4317  1123  5721  5159  8606  5861  7725 >> 5861
-166  -296  -967  -920   863   260 >> 863
 34   20    9  -41   19  -27  -18 >> -27
8  4  0  3  4 >> 3
6  5  2  7  0  4  3 >> 4
 67  266  425  873  497 >> 873
851  718  203  659 >> 203
-36  -37   44  -26 >> 44
605  903  299   66 >> 299
-48  -49    2   33  -37 >> 33
---
[ 0.91 -5.98  2.73 -1.07  1.03] Answer: -5.98

[[ 3.19  5.91  2.41 -5.31  3.82 -0.49  3.73]
 [-2.04 -3.03  3.10 -0.97 -3.75 -1.46 -3.65]
 [ 1.80  5.11 -3.61  1.55  0.85 -5.15 -0.01]] Answer: 5.91

[[ 0.72  3.14 -0.59  1.03]
 [-3.19  5.38 -0.66  1.62]] Answer: 3.14

[[-0.68 -0.69  4.68 -3.71]
 [-1.10  3.68 -0.22  1.55]] Answer: -0.69

[-2.69 -2.22  3.58  5.17] Answer: -2.22

[ 4.98 -4.94 -4.82 -4.56] Answer: -4.94

[[ 0.93  3.98 -5.48 -3.77]
 [-3.19  2.06 -3.09 -4.15]] Answer: 3.98

[[-1.47 -5.56  4.68 -1.11  0.09 -0.86]
 [-4.37  0.21 -3.65 -2.60  1.60  0.26]] Answer: -5.56
---
[[1.97, 0.37, 3.38, -0.05, -3.20], [2.35, -0.84, -0.34, -4.33, 1.38], [-1.72, -2.49, 1.02, 0.29, -2.47]] ⇒ -1.72
[[-1.75, 4.27, 4.63, 0.78], [1.17, -1.44, -5.07, 3.27], [4.11, -4.15, -4.86, 4.90]] ⇒ 4.11
[[-0.96, 1.09, -5.18, 1.29, 0.12], [2.79, -1.83, 0.26, -0.49, 2.67], [-4.07, -1.53, 0.19, -3.85, 5.18]] ⇒ -4.07
[[-0.96, 1.42, -0.03, 3.73], [-4.60, 1.67, -5.47, -3.59], [-2.44, -1.55, -0.68, -4.33]] ⇒ -2.44
[[1.88, -0.09, 1.80, 1.85, 0.48, 5.12], [0.02, -0.12, 0.45, -0.29, 1.41, 2.81], [1.86, -0.11, 0.91, 0.83, 1.38, 2.78]] ⇒ 1.86
[[0.50, 1.40, 2.47, 4.66, -2.61, -3.49, -1.65], [1.34, 1.30, 1.94, 4.64, -2.56, -3.08, -1.81], [2.50, 2.00, -0.04, 4.38, -1.74, -1.71, 0.75]] ⇒ 2.50
---
[[-2.82  1.34  1.17 -4.02 -2.13]
 [-1.42 -5.60  4.14 -1.95  2.92]
 [-1.82 -1.95 -4.79 -5.05 -2.81]] -1.95

[[-4.75  1.29 -0.36  0.77  1.60  1.32  2.16]
 [ 5.13  1.00  0.50 -1.65 -1.62 -0.75 -2.88]
 [ 4.62 -4.17 -0.45 -0.81 -3.44 -3.34 -1.97]] -4.17

[[ 0.64 -0.15 -5.04  4.00  0.72 -0.56 -4.02]
 [ 0.37  0.39  5.08  4.41 -4.10 -1.04 -4.08]
 [-1.30 -2.23  3.68  1.44  3.85  2.85  0.65]] -2.23

[[-2.19  2.25 -1.35 -1.64  1.14  0.86 -0.47]
 [ 0.41 -1.56  2.53  2.71  2.91 -3.04 -0.72]
 [ 1.15  1.21  0.89 -0.24 -0.20 -1.86  4.51]] 1.21

[[-1.02 -0.58 -1.29 -4.14  0.03 -4.88  1.18]
 [-1.02  3.75 -1.55 -1.97  0.03 -0.69  2.14]
 [-0.66 -3.77  0.34 -4.14  0.03 -0.69  0.93]] -3.77

[[ 2.27 -0.40  0.52 -1.87 -1.18  6.02  4.87]
 [-2.01  2.55 -2.74 -1.26  2.91  1.18  3.28]
 [ 0.93 -1.51  3.44 -2.44 -1.89  2.17 -0.62]] -1.51

[[ 1.52  1.26  1.21 -3.68]
 [-0.09  1.86  5.20  0.81]
 [ 1.77  3.47 -5.58  1.51]] 3.47

[[-4.61 -2.76 -2.30 -0.96 -5.70 -1.34  0.64]
 [ 3.15 -0.64 -1.12  2.47  1.25 -0.71  0.84]
 [-4.83 -3.99 -1.41 -0.41 -3.00 -0.05 -0.39]] -3.99

[[-2.93 -1.03 -0.49 -4.34 -2.36 -0.87]
 [ 2.77  2.38  4.92 -3.17  4.20 -1.66]
 [ 1.95 -2.61 -3.15  4.14  2.86 -2.13]] -2.61

[[ 1.23 -0.09  1.30  1.69  1.28 -3.31]
 [-1.76 -0.36  1.44 -0.24 -4.36  6.01]
 [-5.65 -4.43  1.51 -4.19  0.49  1.23]] -4.43
